Each row is followed by its class.
[-528  -38  -58  360  142  411    5  568 -399  181 -485  330 -138  125
 -336  -22  135 -308 -194  253  118   32   55 -411 -378  185   16  582
 -441  184 -230  172  163  536 -278  310  -75 -478  -78 -429  161  -37
  214] | A
[-374  -23  373  325 -338  373  -76  300 -379   94 -200   66 -138   70
 -256 -218  135 -565  -83   38  258   62   30 -634 -437  283  -23  690
 -572   65 -413  207   93  432 -122  232 -209 -340   71 -602   25 -125
   -9] | V
[-632  469 -399  -23  493 -161  172  472   99 -218 -319   89 -241  -62
   -2   -8 -249 -170   73 -350  180   28  -87  -93 -218  169 -148  417
 -147   63  -84  429  475  103  349  367  101 -357 -440  -66 -578  125
  502] | R
[-643  376 -454  -59  429 -231  220  369   47 -192  -98  -50 -200 -124
  108  177 -181 -161   18 -255  141  218 -118    1  -95  -51 -226  332
 -111 -156  -92  433  376   65  375  350  176 -315 -297  -52 -623   83
  422] | R
[-770  392 -464  -40  359 -342  232  231   -7 -231 -146 -143  184 -186
   -9  105   32  228   41  -79  127   53 -222 -185  -53 -126 -377  192
   20   17  121  369  351   24  415  422   -8 -290 -143 -220 -337  253
  399] | V
[-542  -27  107  256    3  471  -34  426 -339  165 -351  329 -157  109
 -160   17   47 -438   64  148  196  106   10 -364 -349  342   62  552
 -584   44 -291  298  270  432 -119  260  -30 -496  -63 -454   52 -196
   75] | V
[-652  367 -429  -46  457 -162  189  397  -14 -175 -120   -7 -120 -182
   82  134 -158 -169  112 -278  151  179 -163 -124 -138  -15 -168  340
  -62 -118    0  381  385   71  354  343  210 -272 -360  -77 -583   76
  368] | Y
[-899  357 -454   46  238 -272  190  229  112 -285 -186 -271  111    6
   75   41   21  200  132 -146  269  -69 -273 -202 -170  -89 -238  136
  -20   -9  119  422  408   37  540  414   39 -260 -245 -160 -301  267
  461] | V
[-602  594 -428  185  344 -285  144  315  -98 -186 -426   -5   12  -60
 -238 -126   39   38 -177 -203  162   18 -246 -440 -273  215 -362  357
  -59  364   18  469  453  167  433  487   33 -417 -354 -250 -261  234
  615] | X
[-699  415 -502 -112  362 -348  244  388  216 -170 -410    8 -151  -22
   55  -51 -111   21   31 -189   93   60  -66  -52 -198 -122 -297  336
 -189  125  -88  490  487  212  466  439  117 -338 -339 -177 -397  174
  519] | A
[-571 -144  -12  465   14  379   32  468 -395  185 -383  241 -114  202
 -232   60  226 -388 -173  226   74   32   13 -399 -337   36   25  604
 -471   22 -216  129   73  572 -217  291  -46 -468   28 -568  191 -100
   48] | G
[-652  444 -432   17  396 -194  246  424  108 -229 -214  -27 -292  -63
   82   66 -149 -107   -6 -181  142   95 -124 -142 -235  -37 -219  394
 -152  -21 -192  520  346  170  406  389  165 -269 -467 -106 -537   19
  540] | V
[-694  546 -308  226  384 -233  167  342  -56 -321 -365   19 -107  -12
 -114 -148   14  -36 -155 -184  225   17 -224 -381 -299  218 -231  328
 -111  160   42  381  402  154  352  409  -43 -419 -294 -152 -308  195
  593] | V
[-635  431 -511  -82  453 -367  220  429   81 -132 -417   65 -159  -75
  -90  -18  -51   10  -27 -230   79   85  -94 -112 -149    3 -315  432
 -133   97 -132  532  603  148  408  466  143 -316 -460 -116 -396  177
  493] | N
[-884  405 -452  -75  373 -257  283  236  192 -334 -291 -192   69  -39
  125   41  -13  362  138 -150  308  -99 -180  -42 -286 -162 -225   96
  -84  192  114  284  388   37  460  350 -128 -330 -180 -236 -222  209
  458] | X
[-662  408 -501    0  455 -222  212  440  140 -142 -287   71 -171  -20
   54   60 -206  -84   67 -167   81   41 -118 -106 -195  -50 -276  364
 -146   40  -97  598  419  149  406  401  139 -369 -426  -89 -497  161
  486] | X
[-474   12  137  157   14  419  -25  482 -286  148 -435  388 -148   46
 -208  -63    8 -343   11   78  213   26  105 -302 -445  300   35  609
 -644  164 -339  177  321  463 -169  258 -135 -546  -66 -529   96 -183
   70] | R
[-522   39  123  167  -81  462  -95  412 -240  151 -405  356 -149   50
 -254 -146  -32 -461   98   83  159   76   72 -369 -381  320  102  607
 -568   86 -281  297  259  461 -205  284  -48 -421  -51 -400   25  -78
   87] | E
[-326  -51  319  232 -558  343 -108  585 -335  181 -255   94  -78  -27
 -177 -295 -113 -575  -44  111  203   25  127 -593 -455  194  156  647
 -543   29 -404  156  103  474 -119  191 -114 -423  -60 -560   48 -184
  -60] | B
[-586  -17  -74  353  243  422   69  416 -394  174 -528  230 -147  194
 -284   13  264 -230 -230  236  176   39   79 -369 -364  140  -50  553
 -492  206 -195  103  258  593 -184  388 -125 -624   35 -523  192   -9
  255] | R
[-323  -10  306  257 -281  475  -80  507 -294  178 -258  203 -115  -16
 -221 -197  -81 -534   39   53  292    7   91 -469 -487  269   69  641
 -615  177 -373  122  174  442 -203  142 -227 -521  -48 -557    2 -211
  -17] | X
[-804  373 -460  -76  307 -303  224  249  215 -306 -136 -207   55  -25
   72   90 -129  236   72  -23  214  -24 -186  -78 -232 -207 -417  190
  -78   23   71  512  279   -1  471  368  -43 -270 -152 -182 -315  226
  450] | X
[-495   30  186  247 -226  450  -64  444 -328  122 -255  319 -185    7
 -211  -53  -84 -531   31   70  165   42    4 -368 -448  380  124  547
 -589  -19 -360  272  142  375 -118  235  -33 -372 -108 -456   54 -231
    1] | N
[-632  506 -272  162  283 -252  117  313 -118 -250 -378  -45  -83  -27
 -188 -234  -21 -145  -72 -293  248   -6 -225 -439 -321  240 -263  412
 -152  236  -16  390  440  147  427  415   13 -345 -359 -268 -318  128
  473] | R
[-455  -23  138  275 -110  471  -51  370 -326  110 -316  402 -208  159
 -293  -23  -13 -617   63   96  183  164   39 -317 -456  329   54  633
 -656  -52 -239  335  218  444 -146  231  -67 -460  -13 -417   63 -246
   36] | X
[-450  -80  201  206  -19  496 -108  416 -283  142 -345  327 -182  169
 -257  -37   25 -495  118   18  263   48  -16 -336 -412  320   64  572
 -707   62 -246  199  366  387 -191  227 -141 -457    2 -447  153 -165
  -69] | E
[-633  603 -359  146  410 -283  123  345  -80 -217 -400   79  -16 -110
 -185 -191   29  -21  -91 -268  165   40 -223 -394 -241  290 -213  377
  -44  311   36  441  496  112  327  409    3 -321 -359 -149 -401  254
  574] | E
[-431  -19  191  177 -219  531  -68  502 -238  140 -214  407 -213   56
 -129 -115 -216 -709  170   51  164  123  137 -281 -466  239  224  652
 -674 -139 -343  313  149  423 -180  198  -67 -498 -135 -384 -107 -320
  -59] | B
[-323  -89  324  258 -484  405 -121  473 -353  158 -109  133  -24   -4
 -192 -241 -165 -722  -28  206  210  107   65 -580 -478  184   62  662
 -616   60 -340  294   17  426 -142  203 -165 -425  -29 -537  -27 -245
  -64] | B
[-583  -17  -48  279  145  350   15  478 -307  134 -448  271  -77   41
 -249  -50  179 -234 -112  291  157    8   83 -437 -398  148  -79  548
 -478  110 -261  140  140  531 -218  337  -52 -475   37 -506  189    9
  237] | F
[-602  561 -276  217  310 -212   59  359 -118 -216 -302   55  -89  -40
 -201 -196  -59 -197  -84 -214  156   20 -273 -478 -291  256 -339  459
 -114  300  -19  502  379  134  382  451   85 -347 -384 -264 -368  159
  509] | F
[-563  -83  -16  363  217  391   17  531 -426  156 -376  351 -108  176
 -231   35  171 -399 -157  266  133   39   69 -441 -380   32  -30  590
 -483   -2 -333  243  155  517 -273  349  -23 -584  -32 -453   88 -130
  142] | B
[-375  -77  297  276 -410  433  -97  452 -369  164 -173   50  -97   43
 -250 -227  -38 -692   59   33  282   34   76 -541 -464  162   10  685
 -616   21 -384  102  129  465 -102  164 -160 -478  -58 -563  -23 -190
  -67] | R
[-584  517 -331  111  308 -312  105  322 -163 -209 -406   66  -16   -7
 -283 -180   31 -208 -103 -238  167  190 -186 -398 -229  165 -277  486
  -79  129   76  468  515  125  391  434   41 -327 -350 -196 -364   89
  475] | B
[-345  -55  292  241 -187  472  -52  436 -282  181 -264  193 -125   39
 -159 -255  -20 -575    1    6  286   31  139 -488 -445  205   98  685
 -669   89 -430  126  193  491 -192  215 -201 -543    4 -597  -51 -227
  -35] | R
[-806  363 -457  -39  313 -264  221  258   47 -338 -174 -210   54  -17
   46  120   -2  249   62 -100  252 -116 -267 -164 -215 -159 -321  200
  -61  113   33  451  319   32  467  445   -4 -356 -238 -235 -249  182
  426] | X
[-457  -14  167  243 -246  430  -77  494 -245  169 -378  260 -186   54
 -187 -104   31 -465  -34   77  192   83   29 -344 -401  320  122  609
 -603   61 -298  191  228  435 -103  221  -30 -470  -34 -497  148 -165
   45] | N
[-581   36   -3  434  195  343   51  480 -393  115 -584  306 -173  256
 -411  -18  271 -245 -321  249  122   29   75 -406 -371  199   -1  591
 -417  154 -179  101  195  555 -229  330 -186 -528  -24 -532  233  -17
  242] | B
[-644  410 -438  -23  440 -193  233  431   43 -258 -158  -67 -216 -115
   98   89 -202  -90    7 -268  167  143 -159  -91 -213   37 -186  292
  -92   37 -145  497  323   58  386  346  147 -232 -419  -60 -589   54
  519] | Y
[-392  -96  247  308 -300  524  -67  382 -321  199 -148  129  -80  -26
 -163 -181  -17 -603  -18  119  210   75   69 -542 -437  122  108  661
 -634   55 -417  214   69  496 -188  231 -112 -420  -26 -528  -26 -224
  -43] | E
[-608  552 -319  156  342 -273   83  337  -75 -224 -426   48   21  -36
 -261 -219   26  -83 -205 -275  204   78 -191 -364 -213  284 -227  397
  -56  265   76  404  541  133  323  463   -4 -378 -264 -181 -354  251
  601] | N
[-644  347 -489   27  383 -279  221  368  107 -161 -295  -58 -151   47
    7    9  -85 -112   82 -196  164   64 -160 -183 -170  -62 -280  418
 -152   69  -53  524  461  164  455  407  114 -338 -403 -154 -413  156
  442] | X
[-462    6  181  176  -92  457 -110  491 -362   84 -243  329 -180   75
 -248  -38  -43 -488   66   89  243   14  -53 -400 -432  368   96  552
 -577   83 -271  248  211  358 -184  233  -28 -422  -64 -457   92 -163
   13] | R
[-673  564 -371  143  377 -292  135  348 -213 -243 -359    5    1 -150
 -202 -134  -10  -30 -149 -119  180  138 -239 -415 -241  239 -323  411
   29  259   95  425  388   78  381  385   28 -231 -380 -161 -383  183
  568] | A
[-704  505 -382   20  406 -239   92  406  -47 -259 -406   44  -61  -81
 -164 -217  -92   11   -9 -235  224  -48 -231 -336 -301  178 -204  341
  -64  313   34  487  486   80  313  473   73 -327 -396 -126 -283  212
  506] | N
[-560  544 -317  157  410 -258   92  337 -139 -141 -313   51  -41 -207
 -210 -184  -19  -89 -152 -319  136   41 -227 -409 -179  281 -292  462
  -30  335  -59  422  388   99  313  447   68 -313 -349 -283 -411  231
  456] | N
[-410  -72  147  140 -199  373  -61  545 -283  123 -246  332 -193  106
 -167   -8  -75 -398  154   15  154   30  -15 -311 -446  227  124  542
 -624  -25 -256  231  259  405 -166  196  -24 -373  -44 -465  138 -253
 -136] | Y
[-719  436 -530   83  291 -319  260  361  160  -67 -432   -7 -163   11
  -13   -4 -124  -67    4 -219   51   72  -62 -130 -147   -9 -249  383
 -135   48 -119  495  499  276  489  448  124 -344 -457 -128 -481  179
  524] | A
[-866  455 -403   39  346 -293  228  212  133 -347 -288 -176   71    1
  -31   47   67  289    4 -130  268  -89 -267 -150 -224   40 -259  122
  -45  176  124  404  463   -9  496  449  -71 -322 -248 -196 -211  284
  528] | E
[-327  -84  304  286 -432  509 -102  461 -416  163  -90   94 -126   44
 -183 -232 -164 -834  123   10  262   72   67 -537 -491  206   87  675
 -647   -9 -376  205   72  410  -97  155 -132 -495  -78 -542  -78 -327
 -166] | G
[-874  366 -471   17  296 -235  169  266   78 -304 -105 -203   89    9
   51   88  -86  175  144  -84  234  -60 -282 -179 -170  -55 -309  164
   -6   14   83  553  305  -62  485  419   26 -274 -271 -138 -326  202
  424] | V
[-740  391 -426    5  355 -301  218  343  -11 -320 -207 -183   69  -65
  -33   34  -21  214  -51  -98  216 -100 -262 -209 -264 -112 -345  230
  -59  265   10  467  336   52  419  463  -34 -337 -297 -245 -294  179
  493] | N
[-550   42  -51  388  204  406    8  607 -469  164 -463  355 -234   37
 -305  -35  127 -320 -296  271  143   -8   66 -408 -423  204    6  613
 -392  226 -289  179  133  564 -270  320  -43 -497 -122 -450   83  -64
  283] | N
[-480   18  173  167 -237  441  -68  534 -289  112 -322  351 -208   30
 -157  -98 -107 -453   88   87  200   58   86 -301 -467  316  164  561
 -565    1 -321  249  221  385 -147  242  -33 -365  -55 -407   73 -228
   36] | B
[-529   30 -115  319  128  429   70  587 -354  227 -456  387 -178   38
 -266    3  102 -176 -139  294   77   -5  121 -267 -416  111    9  550
 -458  174 -261  162  173  566 -227  286  -62 -508 -127 -513  175 -135
  193] | X
[-583  -59  -27  401  163  435   39  507 -381  203 -340  350 -123   87
 -178   12  212 -326  -77  219  105  -13   90 -382 -392   24  -44  649
 -421   67 -295  181   82  586 -293  338  -24 -551  -16 -527   13  -96
  143] | Y
[-628  -59  -67  321  141  348   61  490 -323  188 -477  279  -80   55
 -269  -80  134 -285 -130  271  105   -1  144 -421 -388   10  -11  567
 -448  124 -255  105  153  571 -223  323 -104 -530  -65 -497  162  -29
  144] | F
[-619  399 -411 -129  522 -238  209  406   99 -282 -285   26 -216  -51
   62   19  -81  -21   30 -240  222  142 -114  -55 -211   -9 -199  353
 -190   83  -54  419  507  101  374  395   80 -325 -313 -138 -424  127
  494] | F
[-656  475 -508 -193  433 -371  221  413  146 -186 -431   65 -170 -129
   22  -68 -179   22  -74 -204  123  244    1   -9 -117   28 -209  384
  -88  118  -52  489  565  158  420  400  125 -275 -337  -79 -505  189
  602] | R
[-639  409 -435 -147  375 -185  185  414  117 -249 -192   27 -213 -102
  120   43 -349 -250  228 -283  122  184  -85  -19 -207    1 -147  373
 -157 -125 -113  585  347   79  370  336  217 -219 -436  -30 -682  -30
  430] | X
[-725  440 -373  167  396 -244  118  421  -66 -241 -344   38   -7  -62
 -126 -132  -70  -43 -129  -87  206    1 -249 -357 -267  128 -201  328
  -41  256   45  506  383  142  278  443   83 -347 -347 -141 -346  172
  569] | N
[-426   16  165  254 -204  463  -99  521 -379  145 -265  360 -246   59
 -198   -3  -72 -478   20  165  205   66    1 -363 -411  371   76  651
 -519   30 -299  327  176  413 -111  254   20 -411 -114 -511   68 -245
   19] | X
[-584  653 -396  108  381 -265  103  353  -80 -162 -457  128  -28 -151
 -239 -243  -66  -25 -219 -277  114   34 -181 -346 -218  273 -348  408
  -75  476   18  438  497  147  405  471   -9 -404 -332 -259 -331  269
  598] | G
[-689  309 -432   -8  371 -309  238  385  221 -188 -257  -58 -189   64
  128   25 -171 -144  168 -207  173  121 -106  -57 -184  -79 -228  328
 -217  -52  -76  513  490  142  405  365   85 -311 -323  -71 -524  104
  433] | F
[-788  485 -473 -138  379 -354  273  422  299 -243 -455  -59 -119 -199
  150  -93 -203  188   -4 -179  125   23  -31  -64 -225    5 -154  233
 -110  190 -147  420  459  135  438  382   90 -194 -414  -98 -422  207
  621] | E
[-566  594 -388   95  400 -263   87  351 -216 -144 -318  118   24 -233
 -197 -142   19  -43 -226 -205  117  203 -206 -377 -101  209 -281  421
   17  218    8  411  453   90  293  455   94 -287 -271 -170 -416  186
  545] | B
[-367    7  287  250 -636  288  -42  459 -256  142 -219   77  -98 -100
 -183 -338 -136 -568  -86   72  144   81  138 -521 -460  215  178  606
 -577  117 -412  140   57  490  -62  180 -126 -376  -65 -583   34 -226
  -28] | F
[-778  396 -356  -57  360 -214  178  221   90 -351  -52 -123    3  -29
   49  140  -95   54  214 -201  302   -8 -279 -114 -189  -21 -265  178
  -51  -85   90  444  354  -95  420  378   -6 -305 -219 -133 -380  213
  340] | X
[-373  -11  300  245 -363  338  -38  404 -326   78 -370   51  -23    1
 -256 -297   68 -420 -214   92  250   50   93 -628 -448  277  179  566
 -607  146 -381   92  205  500 -102  243 -201 -446  -23 -601  157 -156
   59] | E
[-457   -6  169  127  -71  407  -68  521 -266   47 -316  344 -132   37
 -144 -100  -48 -360   84   46  262  -23   34 -306 -422  335  101  544
 -541  187 -280  256  258  328 -224  265 -117 -469   45 -434   68 -109
   62] | G
[-481    6  157  167  -40  543 -108  513 -292   71 -203  366 -240   92
 -127    4 -148 -478  113   62  258   56  -31 -275 -429  440  209  469
 -588    5 -276  310  227  301 -253  209  -21 -373  -35 -278  -25 -185
   56] | A
[-857  350 -433   36  375 -302  196  261   28 -283  -92 -182   44   18
   76  147   15  210  192  -44  254  -35 -326 -135 -228 -123 -350  193
  -17   69  129  561  280   40  402  335   39 -286 -163 -193 -426  215
  428] | R
[-811  243 -420  -58  154 -229  228  220   27 -323  -13 -285  120  -18
  100  131  -35  113  189 -115  263  -79 -230 -148 -230 -318 -231  178
  -92 -134   -6  472  275   31  463  408   28 -272 -240 -208 -360   47
  295] | X
[-302  -73  325  215 -567  443 -112  503 -274  199  -83   70 -115  -92
 -187 -232 -211 -649  -58   56  162    5   98 -466 -494  180   99  618
 -649   59 -440  192   41  399 -122  193 -146 -399  -91 -549   21 -221
 -138] | N
[-566  633 -322  149  290 -270  108  360 -121 -216 -460  103  -21  -67
 -329 -194  -19  -60 -281 -210  135   10 -157 -434 -298  217 -392  488
  -68  390  -11  416  384  189  432  470  -67 -414 -339 -350 -295  202
  613] | R
[-544  -26  -44  386  142  435   27  543 -412  183 -432  326 -154   95
 -231   47  170 -261 -261  300  103  -18   63 -378 -397  147   13  580
 -446  137 -195  147  139  591 -193  360  -26 -512  -35 -530  147  -54
  219] | A
[-789  369 -424   90  151 -200  225  170    6 -276   48 -272   86   -4
   68  163  -47   45  160 -151  162  -41 -331 -176 -245 -150 -322  170
  -95   11  -17  569  142   -3  483  409   25 -295 -208 -227 -418   88
  347] | N
[-526    0  136   92 -173  450  -33  436 -250  120 -317  364 -160  -70
 -212 -141 -114 -448  104   73  189   52   98 -298 -468  268  138  551
 -578  148 -294  257  228  422 -162  284  -67 -473 -135 -419   78 -170
   19] | Y
[-794  378 -440  -26  384 -271  208  309  112 -249 -100  -48   34  -40
   74  129 -122  157  195  -98  169  -26 -242  -78 -150  -91 -332  225
  -41   62   22  562  311  -16  346  391  -15 -366 -253 -114 -447  254
  379] | A
[-731  362 -365   -7  254 -206  126  318   10 -302   -6 -176    8  -40
   47   77 -152   25  131  -97  229  -52 -267 -183 -263 -111 -357  254
 -105   94   -3  555  243   25  411  401   43 -296 -237 -213 -451  115
  397] | F
[-855  405 -476  -31  419 -305  244  336  120 -350 -166 -109   99  -27
   96  108 -100  300  171   15  261  -82 -252 -142 -235 -105 -292  124
   -1   57  123  490  349    7  360  387  -41 -330 -237  -91 -333  274
  502] | X
[-899  380 -476  -36  406 -259  212  348   71 -290 -232 -127    5  -44
  109   86  -53  246  175  -93  256  -90 -249  -76 -237 -123 -256  173
  -12  138  108  434  347   24  399  367    0 -342 -298 -127 -358  218
  435] | A
[-815  316 -408   57  231 -225  168  211   45 -231  -85 -206   73   27
   71  119  -32   91  229  -71  257  -99 -306 -145 -195  -54 -390  196
  -96   27  148  512  287   27  497  423  -19 -382 -144 -240 -351  227
  340] | A
[-646  284 -416  -26  328 -239  239  360  112 -102 -225   -1 -110 -157
  133   36 -203 -183   69 -262   95  184   -6    7 -139 -104 -153  353
 -196 -140 -107  425  417  201  391  378  135 -333 -344 -143 -620   46
  359] | A
[-621  -58  -53  399  180  411   -2  459 -395  138 -428  315 -133  172
 -266  -20  154 -462  -77  243  170   65   69 -407 -373  149  -37  631
 -470   25 -184  187  157  535 -197  320  -73 -535  -29 -442   62  -77
  187] | F
